Below is a small trained network, with its code and all its weights. Each question gives an input and a class and asks what happens when units are switched off, that is, made to give their printed mean instead of their output.

import numpy as np


def w(rows, s, z=0):
    codes = np.array(rows[::2]) - 128.0
    scale = np.full(codes.shape[1], s)
    scale[-1] = z or s
    return codes * scale


def norm(h):
    return h / np.sqrt((h * h).mean(-1, keepdims=True) + 1e-5)


def f(y):
    return np.maximum(y, 0)


def log_softmax(a):
    a = a - a.max(-1, keepdims=True)
    return a - np.log(np.exp(a).sum(-1, keepdims=True))


def net(x, mask):
    res = np.array(x, float).reshape(1, 7) / 4 @ E
    u = 0
    for l in range(3):
        y = f(norm(res) @ A[l][:, :-1].T + A[l][:, -1])
        res = res + np.where(mask[u : u + 5], y, B[l][:, -1]) @ B[l][:, :-1]
        u += 5
    return log_softmax(norm(res)[-1] @ U[:, :-1].T + U[:, -1])


A, B = {}, {}
E = w([
[97,111,95,124,79,147,241,120],'x0',
[110,101,77,178,229,77,185,83],'x1',
[107,135,143,118,128,129,144,135],'x2',
[53,121,33,187,150,200,86,216],'x3',
[69,121,2,6,95,50,80,100],'x4',
[113,33,157,97,126,194,122,98],'x5',
[121,173,119,133,130,172,124,67],'x6',
],0.0077)
A[0] = w([
[140,63,165,135,111,50,132,253,34],'0.n1',
[106,143,102,160,135,150,92,155,81],'0.n2',
[179,157,142,98,35,155,74,163,75],'0.n3',
[114,249,113,146,123,235,97,3,71],'0.n4',
[162,241,88,177,119,66,154,166,3],'0.n5',
],0.012,0.0049)
B[0] = w([
[223,26,83,80,131,96,169,153,192],'0.n1',
[91,124,132,154,102,124,130,174,188],'0.n2',
[48,146,181,87,49,155,132,141,251],'0.n3',
[199,11,108,86,135,62,171,214,253],'0.n4',
[37,109,210,154,110,40,153,138,211],'0.n5',
],0.012,0.0054)
A[1] = w([
[154,141,184,98,195,108,10,177,64],'1.n1',
[171,203,160,84,136,102,136,82,117],'1.n2',
[132,178,70,26,125,80,80,116,85],'1.n3',
[102,21,146,84,164,223,99,67,71],'1.n4',
[127,103,81,182,247,73,145,64,4],'1.n5',
],0.014,0.003)
B[1] = w([
[102,124,120,109,132,145,240,114,202],'1.n1',
[122,82,142,123,153,127,96,103,191],'1.n2',
[120,121,60,201,101,135,150,71,255],'1.n3',
[70,120,163,163,131,38,137,156,252],'1.n4',
[131,144,157,74,7,181,112,163,244],'1.n5',
],0.018,0.0056)
A[2] = w([
[197,105,194,108,139,120,109,23,144],'2.n1',
[110,146,78,154,185,181,97,219,171],'2.n2',
[116,114,77,94,94,129,184,110,124],'2.n3',
[54,89,165,135,129,188,207,110,249],'2.n4',
[204,141,249,198,171,196,150,172,86],'2.n5',
],0.018,0.0019)
B[2] = w([
[144,179,12,133,123,73,36,243,162],'2.n1',
[203,134,105,75,98,43,31,63,147],'2.n2',
[146,85,207,148,224,202,113,143,210],'2.n3',
[213,246,102,134,143,122,128,116,254],'2.n4',
[36,36,98,146,147,194,126,53,194],'2.n5',
],0.013,0.017)
U = w([
[45,68,107,193,126,194,124,64,138],'0',
[140,170,180,79,41,200,125,178,119],'1',
[189,15,125,79,138,109,177,191,104],'2',
[41,152,179,156,108,23,160,143,109],'3',
[201,184,141,131,162,164,169,152,162],'4',
[178,157,85,119,123,85,29,149,112],'5',
[148,124,152,149,127,130,128,150,205],'6',
[75,159,155,7,205,122,105,67,2],'7',
],0.012,0.0084)

Each question gives the input, the list of numbers given to net, and the class t.
The units are the neurons (one row each of A and B). Each row of codes is followed by its name. A weight is (code - 128) times the scale printed after its matrix; where a second scale follows, it is the last column's (A, B and U).
mask holds one flag per neuron, layer by layer. A switched-off neuron (its flag False) gives its mean, the last column of its row in B, instead of its output. The means were averaged over made-up inputs and are rounded, as every weight is.
A unit's drop is (log p(t) with every unit on - log p(t) with that unit switched off) / (log p(t) with every unit on - log p(t) with every unit switched off).
The circuit of an input: a set's keep is (log p(t) with only the set's units on - log p(t) with every unit switched off) / (log p(t) with every unit on - log p(t) with every unit switched off). Starting from the 12 units with the biggest drops (on a tie, the unit counted first), units are removed one at a time, each time the one whose removal leaves the highest keep (on an exact tie, the one counted first), for as long as the keep stays at least 0.8.
units of the circuit, in order: the units of the circuit, biggest drop first
top k neurons: the k neurons with the biggest drops, biggest first
top k neurons in layer l: the k neurons of layer l with the biggest drops, biggest first
input [0,-5,-2,8,1,2,4], class 5: units of the circuit, in order : 2.n2
input [7,8,1,1,6,3,7], class 1: top 3 neurons : 1.n5, 0.n3, 2.n5
input [8,-5,2,4,5,1,-1], class 4: top 2 neurons : 2.n5, 1.n5
input [7,1,-5,-4,3,7,-5], class 3: units of the circuit, in order : 1.n4, 0.n4
input [7,3,-4,-1,-7,-4,4], class 0: top 3 neurons : 2.n5, 1.n1, 1.n3
input [-6,4,-6,-6,-3,-7,3], class 3: top 2 neurons : 0.n5, 1.n3
input [-2,-5,5,8,0,3,-5], class 5: top 3 neurons : 2.n2, 1.n5, 0.n4
input [3,-5,3,-7,-5,-6,8], class 2: top 2 neurons : 0.n4, 1.n4
input [-2,-4,-7,5,8,2,-7], class 0: top 3 neurons : 1.n3, 0.n4, 2.n4
input [-5,6,-5,-2,-4,0,6], class 1: top 2 neurons : 1.n5, 0.n1
input [-5,-5,0,8,-6,6,3], class 5: top 2 neurons : 2.n4, 2.n2
input [7,8,-3,-8,3,1,4], class 1: top 2 neurons : 1.n5, 0.n3
input [-2,3,-3,-8,-5,5,7], class 5: top 2 neurons : 2.n1, 2.n3
input [6,8,0,6,4,0,-7], class 1: units of the circuit, in order : 1.n5, 0.n4, 0.n3
input [4,8,-8,3,0,-6,-6], class 1: top neuron in layer 1 : 1.n5
input [-4,-4,-5,-7,-2,2,1], class 5: top 2 neurons in layer 1 : 1.n2, 1.n5
input [6,-3,-2,5,3,1,1], class 4: top 4 neurons in layer 2 : 2.n3, 2.n1, 2.n5, 2.n4
input [-8,6,-6,6,-2,7,-7], class 4: top 2 neurons in layer 1 : 1.n1, 1.n5
input [-5,4,-8,0,5,5,-6], class 6: top 2 neurons in layer 0 : 0.n4, 0.n3
input [-4,7,-8,-8,-7,-6,2], class 5: units of the circuit, in order : 2.n1
input [3,1,-3,-6,0,-4,-4], class 5: units of the circuit, in order : 2.n1, 0.n4, 1.n2
input [0,0,0,2,1,-7,-6], class 3: top 3 neurons in layer 0 : 0.n5, 0.n4, 0.n2
